Below are the code and all the weights of a small trained network. Each question names an input and a target symbol and asks about switching units off, where a switched-off unit gives its printed mean instead of its output.

import numpy as np


def w(rows, s, z=0):
    codes = np.array(rows[::2]) - 128.0
    scale = np.full(codes.shape[1], s)
    scale[-1] = z or s
    return codes * scale


def norm(h):
    return h / np.sqrt((h * h).mean(-1, keepdims=True) + 1e-5)


def softmax(a):
    e = np.exp(a - a.max(-1, keepdims=True))
    return e / e.sum(-1, keepdims=True)


def log_softmax(a):
    a = a - a.max(-1, keepdims=True)
    return a - np.log(np.exp(a).sum(-1, keepdims=True))


def net(x, mask):
    ids = ['ΓΛΣΨαβδεζηθμπτφω'.index(c) for c in x.split()]
    T = len(ids)
    res = E[ids] + P[:T]
    u = 0
    for l in range(2):
        r = norm(res)
        for j in range(3):
            rows = slice(2 * j, 2 * j + 2)
            q, k, v = (r @ M[l][rows].T for M in (Q, K, V))
            z = softmax(np.where(np.tri(T) > 0, q @ k.T / 2**0.5, -1e9)) @ v
            o = O[l][rows]
            res = res + np.where(mask[u + j], z, o[:, -1]) @ o[:, :-1]
        u += 3
    return log_softmax(norm(res)[-1] @ U[:, :-1].T + U[:, -1])


Q, K, V, O = {}, {}, {}, {}
E = w([
[148,161,96,66,159,85,105],'Γ',
[127,2,215,78,116,166,126],'Λ',
[67,205,189,106,25,83,115],'Σ',
[150,167,94,65,124,193,119],'Ψ',
[162,127,80,125,89,88,119],'α',
[184,140,181,147,101,115,91],'β',
[97,107,148,226,49,190,95],'δ',
[84,153,112,115,142,160,121],'ε',
[136,156,141,136,137,140,129],'ζ',
[187,177,106,161,106,112,81],'η',
[136,155,138,137,137,137,138],'θ',
[85,124,104,78,139,143,103],'μ',
[97,144,119,141,165,95,72],'π',
[163,116,97,133,171,153,93],'τ',
[108,169,121,134,157,151,146],'φ',
[173,112,83,115,100,95,99],'ω',
],0.023)
P = w([
[162,148,203,163,64,160,50],'0',
[158,191,192,147,82,178,2],'1',
[161,183,177,144,94,171,40],'2',
[162,184,157,148,96,151,66],'3',
[150,175,150,148,103,150,84],'4',
[151,169,137,157,107,141,93],'5',
[146,171,131,154,108,140,109],'6',
[139,152,119,161,112,140,123],'7',
[130,163,115,165,121,133,134],'8',
[130,156,108,159,125,136,140],'9',
[122,147,98,162,130,136,145],'10',
[105,151,90,162,129,137,148],'11',
[111,161,90,162,144,145,142],'12',
[125,155,102,168,149,144,141],'13',
],0.0081)
Q[0] = w([
[134,79,68,174,108,144,104],'0.h0',
[76,76,237,103,151,135,164],'0.h0',
[110,67,210,160,122,154,138],'0.h1',
[37,172,119,134,206,193,56],'0.h1',
[69,131,209,134,121,102,188],'0.h2',
[169,161,2,193,110,88,89],'0.h2',
],0.0093)
K[0] = w([
[155,168,118,142,160,158,110],'0.h0',
[170,113,218,108,90,124,139],'0.h0',
[144,89,206,131,154,125,130],'0.h1',
[114,171,108,131,191,157,113],'0.h1',
[146,137,221,140,76,128,134],'0.h2',
[80,181,6,137,247,124,130],'0.h2',
],0.011)
V[0] = w([
[104,109,49,135,255,142,174],'0.h0',
[40,141,80,112,22,71,148],'0.h0',
[134,51,156,153,56,90,212],'0.h1',
[136,125,179,121,111,128,143],'0.h1',
[105,163,126,102,92,84,140],'0.h2',
[132,190,197,130,161,113,190],'0.h2',
],0.0087)
O[0] = w([
[100,115,54,144,153,171,55,35],'0.h0',
[67,163,111,160,41,111,178,101],'0.h0',
[101,123,115,97,102,172,1,2],'0.h1',
[139,92,100,146,65,76,167,121],'0.h1',
[114,152,96,79,60,76,93,126],'0.h2',
[114,227,210,54,147,145,62,105],'0.h2',
],0.0087,0.008)
Q[1] = w([
[158,153,77,240,123,92,110],'1.h0',
[88,30,229,178,132,200,164],'1.h0',
[251,162,12,126,123,116,141],'1.h1',
[113,99,187,94,96,240,154],'1.h1',
[73,118,144,76,75,151,157],'1.h2',
[101,103,250,194,120,130,47],'1.h2',
],0.011)
K[1] = w([
[56,131,65,160,180,129,143],'1.h0',
[138,63,169,165,94,126,113],'1.h0',
[108,157,28,120,209,163,172],'1.h1',
[158,72,202,103,62,163,134],'1.h1',
[62,145,126,89,110,106,172],'1.h2',
[140,143,254,198,98,98,125],'1.h2',
],0.014)
V[1] = w([
[137,94,207,206,111,157,147],'1.h0',
[54,42,172,56,181,83,188],'1.h0',
[202,122,77,47,86,195,142],'1.h1',
[98,174,123,126,102,246,174],'1.h1',
[119,126,44,14,161,118,175],'1.h2',
[133,165,166,159,185,119,155],'1.h2',
],0.011)
O[1] = w([
[24,163,107,183,177,255,115,254],'1.h0',
[25,48,33,11,155,117,184,156],'1.h0',
[229,135,106,68,69,248,231,117],'1.h1',
[141,188,43,127,28,189,77,103],'1.h1',
[154,234,167,176,162,135,157,87],'1.h2',
[154,156,70,100,115,111,71,203],'1.h2',
],0.0093,0.0055)
U = w([
[203,156,116,44,176,23,165,87],'Γ',
[53,79,163,35,163,214,172,251],'Λ',
[32,189,194,89,39,99,156,164],'Σ',
[205,190,73,60,75,231,156,101],'Ψ',
[123,104,130,200,67,100,200,16],'α',
[115,135,183,120,155,155,121,137],'β',
[52,124,143,254,92,216,100,56],'δ',
[56,184,26,149,93,131,81,147],'ε',
[106,169,179,72,181,164,95,149],'ζ',
[167,154,165,190,140,124,93,79],'η',
[103,194,192,50,184,173,89,202],'θ',
[68,96,12,124,98,86,225,57],'μ',
[58,107,128,178,211,30,87,126],'π',
[203,77,56,184,254,175,116,52],'τ',
[135,228,106,74,165,130,5,202],'φ',
[145,62,162,209,118,124,238,81],'ω',
],0.0094,0.0031)

Each question gives the input, a string of symbols that net reads in full, and the target symbol t.
The units are the heads (2 rows each of Q, K, V and O). Each row of codes is followed by its name. A weight is (code - 128) times the scale printed after its matrix; where a second scale follows, it is the last column's (O and U).
mask holds one flag per head, layer by layer. A switched-off head (its flag False) gives its mean, the last column of its rows in O, instead of its output. The means were averaged over made-up inputs and are rounded, as every weight is.
A unit's drop is (log p(t) with every unit on - log p(t) with that unit switched off) / (log p(t) with every unit on - log p(t) with every unit switched off).
The circuit of an input: a set's keep is (log p(t) with only the set's units on - log p(t) with every unit switched off) / (log p(t) with every unit on - log p(t) with every unit switched off). Starting from all 6 units, units are removed one at a time, each time the one whose removal leaves the highest keep (on an exact tie, the one counted first), for as long as the keep stays at least 0.8.
units of the circuit, in order: the units of the circuit, biggest drop first
unit that matters most: the unit with the biggest drop
which heads matter: for each layer, one digit per head in row order, 1 if its drop is at least 0.15 and else 0, layers parted by /
input φ μ μ π ε Λ ω Λ ω ζ δ τ δ α, target τ: which heads matter : 100 / 000
input ζ ω Λ θ ζ, target Λ: units of the circuit, in order : (0.h0, 1.h0)
input β Ψ μ Σ ω, target μ: units of the circuit, in order : (1.h0, 0.h2)
input Σ Σ ε θ β Σ θ μ φ θ Λ ω, target φ: unit that matters most : 0.h1
input ω β Γ θ α Λ Ψ α, target Ψ: which heads matter : 000 / 010
input ζ α Λ Ψ ε ζ ω, target ε: which heads matter : 100 / 010
input ζ μ η, target μ: which heads matter : 010 / 100
input μ Ψ π π Γ Σ ζ τ Ψ α ζ τ Λ η, target τ: which heads matter : 111 / 000
input Λ θ Λ β θ μ ζ η τ α η, target τ: which heads matter : 101 / 000
input μ Ψ δ Γ α η μ η Γ Γ τ τ ω, target τ: which heads matter : 101 / 000
input φ ω μ α, target μ: which heads matter : 011 / 100
input μ τ Σ μ ω θ ε Λ μ η, target μ: which heads matter : 000 / 100
input φ δ Ψ Λ α, target Ψ: which heads matter : 001 / 010
input π τ η π Σ Ψ δ τ τ θ, target τ: units of the circuit, in order : (0.h0)
input ω ε β Σ Γ β δ δ θ ω ζ ω, target Γ: units of the circuit, in order : (1.h0, 0.h2)
input ω θ ω Σ ω Λ Σ θ ω, target ω: units of the circuit, in order : (1.h2, 1.h1, 0.h2)
input β ε ε Σ η, target ε: units of the circuit, in order : (1.h1, 0.h1, 1.h0)
input μ ζ ω ω τ μ ζ φ η ζ ω α δ ω, target φ: units of the circuit, in order : (0.h2, 0.h1)
input ω ζ θ β ω, target ω: units of the circuit, in order : (0.h2, 1.h2, 1.h1)
input τ ε Λ Λ β, target Λ: units of the circuit, in order : (1.h0, 1.h2)
